Below is a small trained network, with its code and all its weights. Each question gives an input and a target symbol and asks what happens when units are switched off, that is, made to give their printed mean instead of their output.

import numpy as np


def w(rows, s, z=0):
    codes = np.array(rows[::2]) - 128.0
    scale = np.full(codes.shape[1], s)
    scale[-1] = z or s
    return codes * scale


def f(y):
    return y / 2 * (1 + np.tanh(0.7978845608 * (y + 0.044715 * y**3)))


def softmax(a):
    e = np.exp(a - a.max(-1, keepdims=True))
    return e / e.sum(-1, keepdims=True)


def log_softmax(a):
    a = a - a.max(-1, keepdims=True)
    return a - np.log(np.exp(a).sum(-1, keepdims=True))


def net(x, mask):
    ids = ['ΘΛΞΠΦΨαβγεζημσω'.index(c) for c in x.split()]
    T = len(ids)
    res = E[ids] + P[:T]
    q, k, v = (res @ M[0].T for M in (Q, K, V))
    z = softmax(np.where(np.tri(T) > 0, q @ k.T / 2**0.5, -1e9)) @ v
    res = res + np.where(mask[0], z, O[0][:, -1]) @ O[0][:, :-1]
    y = f(res @ A[0][:, :-1].T + A[0][:, -1])
    res = res + np.where(mask[1:9], y, B[0][:, -1]) @ B[0][:, :-1]
    return log_softmax(res[-1] @ U[:, :-1].T + U[:, -1])


Q, K, V, O, A, B = {}, {}, {}, {}, {}, {}
E = w([
[156,18,113],'Θ',
[106,113,100],'Λ',
[99,112,114],'Ξ',
[194,157,182],'Π',
[115,73,101],'Φ',
[112,73,107],'Ψ',
[27,67,254],'α',
[186,87,125],'β',
[102,160,124],'γ',
[106,157,115],'ε',
[75,92,74],'ζ',
[102,172,129],'η',
[101,122,101],'μ',
[96,180,145],'σ',
[101,133,117],'ω',
],0.029)
P = w([
[170,96,3],'0',
[149,121,49],'1',
[134,128,76],'2',
[121,132,84],'3',
[115,137,98],'4',
[108,138,102],'5',
[99,145,114],'6',
[93,145,117],'7',
[89,139,123],'8',
[84,150,128],'9',
[78,141,128],'10',
[77,142,135],'11',
[73,142,135],'12',
],0.013)
Q[0] = w([
[145,103,170],'head 0',
[9,121,86],'head 0',
],0.016)
K[0] = w([
[255,35,38],'head 0',
[27,79,163],'head 0',
],0.0076)
V[0] = w([
[106,1,163],'head 0',
[22,214,52],'head 0',
],0.0066)
O[0] = w([
[171,254,216,253],'head 0',
[166,112,17,182],'head 0',
],0.006,0.0057)
A[0] = w([
[102,78,21,9],'neuron 0',
[97,239,105,51],'neuron 1',
[121,227,164,151],'neuron 2',
[232,83,143,199],'neuron 3',
[255,169,243,41],'neuron 4',
[107,161,96,174],'neuron 5',
[9,181,97,115],'neuron 6',
[82,55,161,86],'neuron 7',
],0.0093,0.012)
B[0] = w([
[174,196,180,167],'neuron 0',
[134,41,153,162],'neuron 1',
[187,148,65,238],'neuron 2',
[52,192,60,197],'neuron 3',
[100,1,104,174],'neuron 4',
[120,110,135,236],'neuron 5',
[128,56,130,254],'neuron 6',
[247,134,77,132],'neuron 7',
],0.01,0.0067)
U = w([
[155,198,175,125],'Θ',
[128,119,10,158],'Λ',
[163,168,151,78],'Ξ',
[82,214,204,118],'Π',
[203,126,131,40],'Φ',
[147,185,162,76],'Ψ',
[187,168,156,94],'α',
[97,196,194,99],'β',
[206,83,134,18],'γ',
[77,196,146,48],'ε',
[128,113,251,144],'ζ',
[198,110,131,17],'η',
[153,99,139,27],'μ',
[202,139,120,27],'σ',
[42,77,189,254],'ω',
],0.012,0.0088)

Each question gives the input, a string of symbols that net reads in full, and the target symbol t.
The units are the heads (2 rows each of Q, K, V and O) and the neurons (one row each of A and B). Each row of codes is followed by its name. A weight is (code - 128) times the scale printed after its matrix; where a second scale follows, it is the last column's (O, A, B and U).
mask holds one flag per unit, heads first, then neurons. A switched-off unit (its flag False) gives its mean, the last column of its rows in O or B, instead of its output. The means were averaged over made-up inputs and are rounded, as every weight is.
A unit's drop is (log p(t) with every unit on - log p(t) with that unit switched off) / (log p(t) with every unit on - log p(t) with every unit switched off).
The circuit of an input: a set's keep is (log p(t) with only the set's units on - log p(t) with every unit switched off) / (log p(t) with every unit on - log p(t) with every unit switched off). Starting from all 9 units, units are removed one at a time, each time the one whose removal leaves the highest keep (on an exact tie, the one counted first), for as long as the keep stays at least 0.8.
units of the circuit, in order: the units of the circuit, biggest drop first
unit that matters most: the unit with the biggest drop
k most important neurons: the k neurons with the biggest drops, biggest first
drop when u is switched off: that unit's drop, to one decimal
input Θ Λ Φ β γ μ Φ Θ Π Θ γ Ξ β, target ω: units of the circuit, in order : [neuron 4; head 0]
input η Π ω Ξ Π, target ω: unit that matters most : head 0
input Θ ω ω Θ, target ω: units of the circuit, in order : [head 0; neuron 2]
input Φ Φ α, target ζ: units of the circuit, in order : [neuron 7; head 0]
input γ ω ω Θ β ω ω Ξ Λ ε ζ ε β, target ω: units of the circuit, in order : [head 0; neuron 2]
input Λ μ ω Π, target Λ: units of the circuit, in order : [neuron 3; neuron 4]
input Ξ Ψ ε Ψ Π β Ξ σ, target Λ: 2 most important neurons : [neuron 2; neuron 0]
input μ σ ε Λ σ, target ω: 2 most important neurons : [neuron 2; neuron 3]
input Ξ γ ω η Φ σ, target Λ: drop when head 0 is switched off : 0.4
input μ ζ ω Ψ Ξ Ψ ω ζ β, target Λ: drop when neuron 3 is switched off : 1.4
input η Ψ Λ Λ μ η Π Π ε η, target ω: drop when head 0 is switched off : 0.9
input η ε Θ ε μ Ξ γ μ η μ Ξ α, target ζ: drop when head 0 is switched off : 0.1
